Each row has a class, written after it.
[-19  40 -25  38  22 -14  60 -59   7   4  -9  43  -4 -22  -2 -23  18 -34
  31 -56 -24 -46   8 -15 -76 -10   7 -48  31 -25  -1  23  13 -15] => z_59
[  36   59  -19  -18    7  -33  -17   16  -56   37   31   -7    0   14
  -55  -19  -46  -30   36   69   27   17   10   19   24  -55   11  -57
    1   52 -114  -14  -16   -6] => z_665
[-11  46  -7  23  25   8  49 -41 -17   1   7 -12  18 -30   8 -46  10  -2
  42   3  -5 -30 -51  17  -7  32  20  15  14   5 -13   7 -26  28] => z_822
[ 44 -20  67  38  35 -12  18 -17  56 -49   9   0  51  -4 -19  27  12 -36
 -29  15 -71  -5  14 -34  45  -3  -1 -21 -51 -23  -3  31  29   9] => z_445
[ -7 -28 -16  36  17 -14  29 -41   6 -71   2  19 -45 -39  -2  13  32 -36
  29 -17  -6   4  -5   0 -66  -1 -24  38  -9  -3  21  -6  10  26] => z_546
[ -40    4  -29   40   42  -56   14   -5   75  -13   -9   -5   44    8
   -4   14  -17   33   -8   20 -100    7  -12   18   35   -4   13  -32
  -16   -1  -17  -33   -9    6] => z_773
[-11  47   3  19  23  -1  34 -32 -22   0  10  -8  14 -33   5 -42  13 -15
  26  -5 -13 -30 -57  13  -5  26   2  17  20   1 -14  22 -23  18] => z_822
[-14  37 -34  39   7   1  52 -58   2  12  -9  46   2 -22 -15 -19  28 -22
  20 -48 -29 -40   5 -19 -75   3  15 -42  27 -25  10  15  19 -11] => z_822
[  9  17  18  37  52 -50  34 -42  29  17 -10   3  24   7 -17  -2  45 -23
 -22   0 -92 -20   8 -18   2 -25  19 -26   1 -39 -11  13 -22 -34] => z_665
[-26  33 -14  22  30  -9  39 -32 -13   8  12 -25  34 -31  10 -56   6   0
  51   9  -9 -24 -55  16   9  33  13   3  13  -1 -18   3 -28  21] => z_779
[-16  20  10   2  -2  -2  27  -6  -8 -40   5  -5 -47 -33 -10   7   3 -35
   0 -20   6  -5 -20  20 -55   1 -57  15  54 -14 -14   9  10  15] => z_376
[-25  26 -58 -15  -1   2  -1 -24 -25 -57  17  11 -74 -18   7  -1  15 -23
  27 -44 -20 -11  13  19 -71  -6 -40  -2  58 -21  -8 -17  26  30] => z_822
[-18   2 -30  19  15 -12  27 -19   1 -20  -8  -7 -25 -15  10  -2   1  -9
  15 -18 -12   0  11  23 -34  -4 -19  -5  26 -24  -4 -24  -6  18] => z_779
[-23  38   0  19  23  -9  42 -20 -14  -6   7  -1  27 -31  20 -39  19 -18
  42  -4  -8 -32 -56   9 -12  24  15  18  24  -3 -12  10 -19   7] => z_603
[-19  23 -39 -28  -8  19  -6  10 -34 -32   0 -21 -47  -7  15  16 -13   5
  12 -22  32   8   8  24 -22   0 -39  -6  52 -15 -20 -26  17  26] => z_376
[ -6  17 -29  -2  -5  -6   9  47   1 -40   7 -15 -21 -11 -13   6 -34 -24
   1  14   9   2  12  23 -26 -13 -29 -10  45  -9 -15 -20   2  18] => z_665
[  3  32  12  29  62 -39  25 -68  16  27  -8  -7  37  20 -33   4  66 -12
 -21  -1 -87 -12   6  -3   8  -6  12 -22  -8 -33 -27   1 -21 -41] => z_376
[ 22  34  48  -9   8  -8  -8  65  39 -44  13  31 -13  -8 -11  43 -22 -49
  -1   1 -70   9  11 -10  -5   1  -3 -43 -41 -29  -9  26  29  22] => z_59
[-17  34 -33  50   9   1  66 -54   4  15 -17  49   7 -27 -18 -24  19 -30
  16 -52 -31 -48   3 -16 -80  -2  15 -35  35 -11  11  13  20 -10] => z_822
[  16   20  -27   39    8  -25  -22   41   -2   38    6  -10   26  -24
    8  -23 -102    3    9   13   -6   15    5    3   58  -17   33  -46
  -16  -12  -40   17  -24   23] => z_665
[-28 -45 -60 -12  19   8 -24   3  12  27  -3 -14 -53  14  19 -40 -41  43
  55  22  15  30  28 -35  -8 -23 102 -24 -63 -14 -20 -42   5 -12] => z_603
[ -9  25   6 -17 -23  10  21  55 -23 -23   1  -4 -59 -14  19  10  -3 -17
  12 -12  26   7 -12  12 -38   7 -32  -3  42 -26  -3 -16  10  14] => z_116
[ -7  17 -37  -8   3   4  27  -5 -26 -37   0 -13 -31 -13  22  13  11 -17
  41  -9   4   7   2  23 -33  21 -27 -17  39 -32   4 -33  -3  26] => z_779
[-10  24 -38  51  16  -2  67 -66   3  18  -9  37   6 -30  -5 -25  28 -16
  37 -39 -44 -41   4 -25 -77  -1  25 -45  26  -7  25  18  17  -7] => z_583
[-22  19 -22 -17 -13   5  15   6  -8 -51  21   3 -35 -11  11  -2  11 -16
  17 -24   3 -22  -1  19 -37   0 -45  26  37 -17  -1  -8  17   7] => z_445
[ 12  25  21  37  51 -42  21 -67  24  24   0   2  32  10 -36   0  60 -19
 -20  -3 -86  -6   8  -9  -1  -2  10 -13 -10 -44 -18  16 -19 -44] => z_376
[  0  18  17  34  54 -49  20 -47  32  22 -11   8  48  20 -13  12  45 -17
 -23   3 -92 -27   0 -19   8 -19  29 -29 -12 -39 -25  13 -20 -43] => z_603
[ -8  29   0  36  53 -51  20 -48  36  20   2   3  36  17 -16   4  52   3
 -12   3 -86 -16   1 -13   8 -18  23 -24  -3 -40 -24   1 -11 -40] => z_773
[ 12  30  21  32  51 -39  28 -52  11  10  -7   9  21  13 -23  11  52 -31
 -31  -8 -77 -25  -2 -13   2 -15   2 -29   1 -44 -28  16  -8 -35] => z_822
[-31 -32   1 -10  11 -20  62 -69 -25  68   4 -37  17  37  42 -34  15 -26
  31 -67  -3 -26  -6 -13  72 -15  23 -14   8 -16 -10 -29 -25 -50] => z_59
[ 12   6  36  64  44 -45   3 -26 -24  43  -1   8  15 -48   2 -66  40 -41
  26  -8   0  24 -52  13   2  23  35  64 -10 -18  18  34 -54  -8] => z_446
[-11  44   2  16  22   5  37 -20  -9  -9  10 -17  20 -29  29 -33  17   8
  47   4  -2 -26 -54   3  11  25  21  16  15   8  -9  14 -14  25] => z_773
[  8 -14  -7  44  25 -32  14 -70  22   5   6 -37  19 -25  21 -25 -80 -24
  37 -11 -52 -24 -26   5  14  22  -6 -33  34 -13 -29  29 -39  22] => z_779
[ -7  38 -28  37   3  11  55 -60  -6   8  -8  48  -1 -28 -12 -21  20 -26
  25 -49 -20 -47   4 -25 -75  -5  16 -39  27 -15   4  18  29  -6] => z_822
[ -8  41   4  25  29  -7  43 -45 -16   3   7 -17  11 -34  26 -45  14 -18
  43 -15  -6 -41 -50  10  -2  13  11  13  30   4 -13  12 -21   5] => z_446
[-18 -53   1  14   2  42  46  64  48 -43 -40 -21  22 -15 -36  40 -27  -7
 -13  41  11  24  11  -1 -52  10  16  31  -7  17  46 -66  30  26] => z_546
[ 16  22  14  36  55 -52  17 -65  26  13  -7   0  27  18 -23  18  63 -23
 -14   3 -82 -21   9 -12   3 -25  18 -26  -1 -37 -20   7 -18 -33] => z_446
[ 17  14  -5  12   0 -15  12  31  -7  17  20 -25  18  10   9  22 -84   0
 -19   7 -25  11  12  21  50   5 -40 -85  36   9 -46 -16  11   5] => z_583
[ -1   4 -24  49  40 -22  15 -39  24 -75  11  -1  -5 -34  -8 -21   4 -17
  -4   6 -30  -6   4  21 -43  10 -47  12  24  -6  -1  10   4  11] => z_445
[ -3  30  14  28  59 -49  24 -52  22  18   3  -1  44  16 -32   2  59 -12
 -20  11 -94 -15   2 -11  10 -18   8 -30 -11 -42 -28   6 -12 -44] => z_445
[-12  24 -30  43  14   3  68 -60  -7  26  -1  28 -11 -27  -7 -31  21 -17
  38 -40 -28 -56  -2 -27 -83  -5  23 -36  37  -6   8  23  15  -6] => z_583
[ -8  36  11  37  52 -51  32 -41  39  25  -9   5  38  16 -17   5  49  -3
 -13   3 -78 -14   0  -5  -1 -15  23 -33   8 -37 -27   2 -13 -42] => z_773
[ 70   0  52  17 -43  35  56 -18 -47  17   9  -1 -43 -26  52 -15   4 -18
 -13  -9  40  12  14 -60  39 -33 -11 -18 -18  -4  17  27  23 -61] => z_116
[ 18 -61  26  36   4 -26  21 -14  26 -25 -29 -13  19  -3  31  64 -34 -10
 -37  -2 -66 -18 -33 -48  84 -25 -21 -14 -23  -4  22  34  -2  10] => z_445
[  0  22   5  42  49 -51  34 -45  19  21  -6   5  39   7 -32   9  58 -14
 -13  12 -88 -10   1 -11  -2 -11   8 -36  -3 -46 -17   3 -15 -26] => z_779
[ -8  -7 -41   2   0  -4   1 -17   0 -26  -5  -3  15   4 -16  -2  13   9
  32   6  12   7  -1   7  -9  14   6  21  24 -10  -5 -26  13  17] => z_376
[ 42  -3  -7  41  64 -21   6 -65  -6 -32 -52 -37 -13  15  47 106  -7  -3
 -43  -9 -85 -41  12 -16  47 -56 -17 -33   9   7 -19  15 -34  41] => z_773
[-14  31 -30  41   9  -6  57 -53  -1   9  -5  41   5 -29  -7  -9  28 -24
  37 -49 -29 -44   5 -25 -72   1  17 -31  22 -12   2  16  20 -12] => z_546
[-16  24 -28  40  23 -10  60 -48  12   9  -1  28  -2 -27 -14 -42  16 -29
  34 -34 -33 -42   6 -19 -71  -3  24 -34  25 -15   6   7   5  -9] => z_665
[ 33 -20 -35   4  30 -16 -47 -28 -54  52 -28 -14  10   4  -9  11 -25  27
  22  51 -42  70 -13 -22  59   3  45 -34 -32  49  -9 -22 -22   8] => z_376
[ -2  31  39  33  45 -46  41 -48  35  30  -4  -2  31  12 -19 -12  57 -20
 -13  -2 -80 -11  -8  -6  -5   1  15 -34  -3 -43 -19   5 -24 -43] => z_116
[ 12  29 -28 -18  -8   3 -12  -6 -36 -73   0  17 -75 -21   9  39   5 -19
   5   0  -8  10  -3  18 -56 -17 -57   8  41  -5  -8 -10  19  33] => z_822
[ 10  32  16  27  53 -41  22 -47  20  19  -8  10  22  26 -27  10  49 -16
 -35   0 -86 -21   6  -4   2 -11   8 -32  -4 -29 -32   8 -15 -40] => z_822
[  6  29  15  42  46 -38  38 -55  27  18  -9  12  30  11 -29   9  49 -18
 -30  -1 -88 -18   2  -7  -6 -11  12 -24  -7 -41 -15   8 -16 -33] => z_822
[ -7  38 -11  42  -4   1  61 -70   4   8  -1  38  -3 -35  -3 -36  35 -31
  40 -52 -19 -43   0 -26 -82   1  11 -37  32 -17  13  26  16  -5] => z_116
[-19  34  -4  22  30   4  54 -20 -20  17  14 -22  17 -27  18 -53  11  -3
  41  -4  -6 -35 -47   9  -4  24  20   3  19   1  -8  10 -16  11] => z_583
[  2  29  16  41  59 -45  27 -62  27  19 -17   5  32   9 -31   2  50 -23
 -27  -9 -77 -12   6  -3  -3 -14   7 -28  -6 -36 -30  14 -16 -47] => z_376
[  0  29  19  33  57 -49  20 -42  30  15   2  10  35  19 -20   8  50 -16
 -27   6 -87 -27   7 -10  -4 -21  18 -23 -13 -43 -36   9 -15 -46] => z_603
[-26  12 -63   9  -6 -12  39   6  -1 -22   1 -19 -22 -10   1 -16 -22   3
  31   3  16   0  15  32 -28 -13 -11 -11  56  -1 -13 -40 -12  24] => z_665
[-18  30 -38  38  17   4  59 -76   2   9 -16  25   0 -25 -12 -24  22 -13
  29 -45 -30 -44   2 -16 -70   1  10 -27  35  -5   2   8  15 -12] => z_376
[  0  35  13  38  61 -51  33 -53  28  23  -9   7  53  17 -18  -6  50  -7
 -20  -2 -86 -19   6  -2  17 -11  11 -42  -2 -33 -33  11 -14 -43] => z_445
[ 12  21  -3   1  -6   0   0   0   2 -59  10  -4 -26 -21  -8  36   6 -28
  -2   9  -2   0   5  16 -41 -17 -44  10  35 -18   5 -11  14  16] => z_446
[ 31  11  19  56  40 -42   7 -85   0  34  11  58 -14 -43 -14 -71  45 -53
  21 -27 -22  43  40 -37 -35 -45  49 -44 -64 -39  -5  35   5 -60] => z_665
[-16  47   3   8  30  -5  31 -29 -20 -12  11 -11   6 -28  25 -45  16 -15
  36 -15  -7 -35 -47   8  -3  19  -1  12  23   1 -11  31 -20  14] => z_59
[ -8  41 -11  25  27  -4  39 -31 -22  -3  -1 -13  29 -35  13 -35  27  -8
  44   6 -22 -21 -47  11  -4  34   8   3  21   2   2  15 -27  30] => z_779
[-12  40  27  13  16  -1  44 -30 -14   3  16 -22   3 -26  20 -54  25 -11
  39  -9   0 -30 -56  10  -6  37   0  13  26   4 -13  20 -28  18] => z_116
[ 33 -32  28  50  27 -23  13 -40  28 -26 -12 -34   8 -19  -8  51 -68 -53
  17   0 -63 -38 -23   8  -6  13  -9  19  17  29 -20  40 -50  73] => z_546
[-10  41  -1  24  27   4  46 -17 -20  12  15 -12  19 -27  17 -50  22   3
  40  -2  -6 -30 -42   9  -1  26  22   6  11  -1  -6  17 -13  18] => z_583
[-13  27 -12  27  29  -2  34 -27 -19  15   5 -15  26 -27  17 -39  14   2
  34  -1 -16 -22 -45  11   0  31  17   5  12  10  12  18 -27  19] => z_583
[-16  24 -30  49  12  -6  56 -63   2   9  -3  34   8 -36 -11 -10  22 -25
  30 -47 -32 -39   4 -26 -69  -7  14 -30  14  -8   4  19  16  -8] => z_546
[ 34  17  13 -14  28  -9 -31 -46 -26 -63  37  16 -51 -15   0  11  46 -31
  27   2 -12  12   3 -18 -49   3 -29 -28   0 -40 -19  28  36  15] => z_583
[-15  37 -16  42   0  -3  68 -69   9  25  -8  33   4 -26  -1 -35  23 -24
  39 -53 -22 -45   0 -20 -76   5  17 -52  35 -18   7  16   6 -13] => z_116
[-40  37 -78  12  -1  12  41 -10   5  14  16  18 -31 -16 -10 -10  26  15
  49  -9  38   3  53 -24 -57 -65  68 -18 -70 -95 -14 -45  23 -45] => z_546
[-25  20 -32  42  12 -12  53 -54   7   8  -6  35   7 -25  -5 -16  22 -19
  33 -34 -31 -41  -5 -25 -72  -4  24 -37  29 -19   4  14  10  -7] => z_603
[-15  26 -35  42   8   4  59 -61   3  12  -9  37   0 -33  -7 -22  17 -23
  34 -44 -31 -45   8 -22 -83   0  10 -42  22 -14  16  13  15  -4] => z_779
[ -1  34  16  51  59 -43  44 -45  35  25 -13   9  37   6 -15  -2  45 -17
 -16  -8 -80 -29   2 -12  -8 -24  27 -24  10 -32 -26   8  -7 -40] => z_773
